Below are the code and all the weights of a small trained network. Each question names an input and a class and asks about switching units off, where a switched-off unit gives its printed mean instead of its output.

import numpy as np


def w(rows, s, z=0):
    codes = np.array(rows[::2]) - 128.0
    scale = np.full(codes.shape[1], s)
    scale[-1] = z or s
    return codes * scale


def f(y):
    return np.maximum(y, 0)


def log_softmax(a):
    a = a - a.max(-1, keepdims=True)
    return a - np.log(np.exp(a).sum(-1, keepdims=True))


def net(x, mask):
    res = np.array(x, float).reshape(1, 6) / 4 @ E
    y = f(res @ A[0][:, :-1].T + A[0][:, -1])
    res = res + np.where(mask, y, B[0][:, -1]) @ B[0][:, :-1]
    return log_softmax(res[-1] @ U[:, :-1].T + U[:, -1])


A, B = {}, {}
E = w([
[196,208,162,163],'x0',
[60,254,81,16],'x1',
[169,80,41,92],'x2',
[113,144,121,156],'x3',
[45,134,46,248],'x4',
[204,167,80,152],'x5',
],0.0077)
A[0] = w([
[126,18,139,93,242],'n0',
[148,140,99,204,200],'n1',
[1,147,41,106,164],'n2',
[119,148,196,91,100],'n3',
[127,63,223,90,168],'n4',
[27,98,47,89,34],'n5',
[72,185,111,118,254],'n6',
[134,120,36,190,190],'n7',
[197,44,190,102,251],'n8',
[141,138,197,197,171],'n9',
[118,142,238,181,98],'n10',
[194,169,126,105,112],'n11',
[130,45,53,150,175],'n12',
[115,205,187,152,242],'n13',
],0.0089,0.003)
B[0] = w([
[132,96,205,86,241],'n0',
[217,135,99,145,203],'n1',
[62,130,68,86,239],'n2',
[148,109,86,152,171],'n3',
[116,181,205,157,220],'n4',
[75,122,114,123,200],'n5',
[123,163,84,124,209],'n6',
[187,95,42,150,222],'n7',
[144,148,196,95,254],'n8',
[101,132,131,203,199],'n9',
[88,166,172,254,195],'n10',
[158,178,94,88,170],'n11',
[161,32,139,133,226],'n12',
[129,163,133,127,203],'n13',
],0.0078,0.008)
U = w([
[2,125,83,119,63],'0',
[227,242,119,83,198],'1',
[236,245,76,177,108],'2',
[202,35,85,217,3],'3',
[131,241,200,253,234],'4',
[160,113,252,129,108],'5',
],0.0085,0.0031)

Each question gives the input, the list of numbers given to net, and the class t.
The units are the neurons (one row each of A and B). Each row of codes is followed by its name. A weight is (code - 128) times the scale printed after its matrix; where a second scale follows, it is the last column's (A, B and U).
mask holds one flag per neuron, in row order. A switched-off neuron (its flag False) gives its mean, the last column of its row in B, instead of its output. The means were averaged over made-up inputs and are rounded, as every weight is.
A unit's drop is (log p(t) with every unit on - log p(t) with that unit switched off) / (log p(t) with every unit on - log p(t) with every unit switched off).
The circuit of an input: a set's keep is (log p(t) with only the set's units on - log p(t) with every unit switched off) / (log p(t) with every unit on - log p(t) with every unit switched off). Starting from the 12 units with the biggest drops (on a tie, the unit counted first), units are removed one at a time, each time the one whose removal leaves the highest keep (on an exact tie, the one counted first), for as long as the keep stays at least 0.8.
circuit, biggest first: the units of the circuit, biggest drop first
top k neurons: the k neurons with the biggest drops, biggest first
drop when u is switched off: that unit's drop, to one decimal
input [6,-7,-3,-1,-4,0], class 4: circuit, biggest first -> [n10]
input [5,-2,-3,6,4,8], class 2: circuit, biggest first -> [n1; n7]
input [0,-7,0,0,-3,4], class 5: circuit, biggest first -> [n8; n0]
input [-3,-1,-7,5,6,4], class 3: top 3 neurons -> [n7; n4; n8]
input [6,4,8,0,7,-5], class 0: top 2 neurons -> [n2; n5]
input [4,-4,-2,-5,-4,-5], class 4: circuit, biggest first -> [n10; n4]
input [-5,-8,8,0,-5,6], class 5: top 2 neurons -> [n8; n0]
input [8,-7,-2,3,-6,6], class 4: top 2 neurons -> [n10; n9]
input [2,4,-5,4,7,-6], class 0: drop when n2 is switched off -> 0.6
input [-1,4,0,-1,8,5], class 0: drop when n0 is switched off -> -0.1
input [2,0,-2,-2,6,3], class 3: drop when n8 is switched off -> 0.3
